(81): [  8.8 -68.4   0.5   5.9  10.1  -4.7   8.4   6.8  24.8   9.2 -37.3  30.8
  -6.1 -17.6 -26.7   8.7  86.9  38.6  -9.3]
(109): [  9.1  18.4  29.0 -20.8  10.9 -35.3  21.2 -56.7  -4.1  11.4  59.3 -61.5
   1.8   9.1   5.4  13.8   2.2  28.5  12.9]
(67): [  8.8 -68.4   0.5   5.9 -11.8  -4.7   8.4   6.8  24.8   9.2 -37.3  30.8
   6.7 -17.6 -26.7   8.7  86.9  38.6  -9.3]
(53): [  8.8 -68.4   0.5   5.9 -11.8  -4.7   8.4   6.8  24.8   9.2 -37.3  30.8
  -6.1 -17.6 -26.7   8.7  86.9  38.6  -9.3]
(2): [-14.1 -83.5 -13.5  10.9 -11.8  23.9  13.9  41.5 -44.8  -7.4   0.1 -25.0
   2.8   0.9  10.9  -1.6 -50.7  14.8 -13.1]
asked: [  8.8 -68.3   0.5   5.9  10.1  -4.7   8.5   6.8  24.9   9.1 -37.3  30.8
  -6.2 -17.6 -26.8   8.7  86.8  38.6  -9.3]  (81)
asked: [-14.0 -83.5 -13.5  10.9 -11.8  23.9  13.9  41.5 -44.8  -7.4   0.1 -25.0
   2.8   0.8  10.9  -1.7 -50.7  14.8 -13.1]  (2)
asked: [  8.7 -68.3   0.5   6.1 -11.9  -4.7   8.3   7.0  24.8   9.0 -37.4  30.8
  -6.2 -17.7 -26.8   8.7  87.0  38.5  -9.3]  (53)

(196): [ 29.9 -54.0  60.6 -18.0 -22.2 -12.2  -0.5  41.0  -0.5]
(187): [ 59.5 -41.9  37.2 -11.6  17.6 -12.0 -24.8  23.2  -1.5]
(206): [-12.6  11.7  21.4  -4.9 -66.2 -50.7  11.6 -48.7 -33.8]
(141): [ 32.6 -19.2  20.7  -1.8  13.3 -83.9  44.5  -3.1  11.6]
(82): [ 35.5  59.4   9.4  30.3  23.8  17.0  26.4  51.2 -29.1]
(97): [-22.2  -8.3  16.0  -4.4 -20.2  29.6  18.8 -16.4 -41.0]
(132): [-92.1  23.4 -11.9   6.7  17.2  -0.1 -12.2  -1.5  18.1]
(153): [-63.2  -6.8  12.1  19.4 -72.7  18.1   5.5  28.2 -25.1]
(165): [ 45.5 -60.0  16.6  51.4 -30.1  -9.3   4.8  21.0 -18.3]
(186): [ 60.8   8.5 -27.3 -16.9 -67.4  14.9  12.8  -7.2  -9.3]
(123): [37.1  6.7  2.8 27.6 19.8  5.0 15.3  4.7  5.1]
asked: [ 59.4 -41.9  37.1 -11.6  17.5 -12.0 -24.8  23.3  -1.4]  (187)
asked: [ 32.6 -19.3  20.8  -1.9  13.3 -83.9  44.4  -3.0  11.6]  (141)
asked: [ 45.5 -59.9  16.6  51.4 -30.0  -9.4   4.8  21.1 -18.3]  (165)

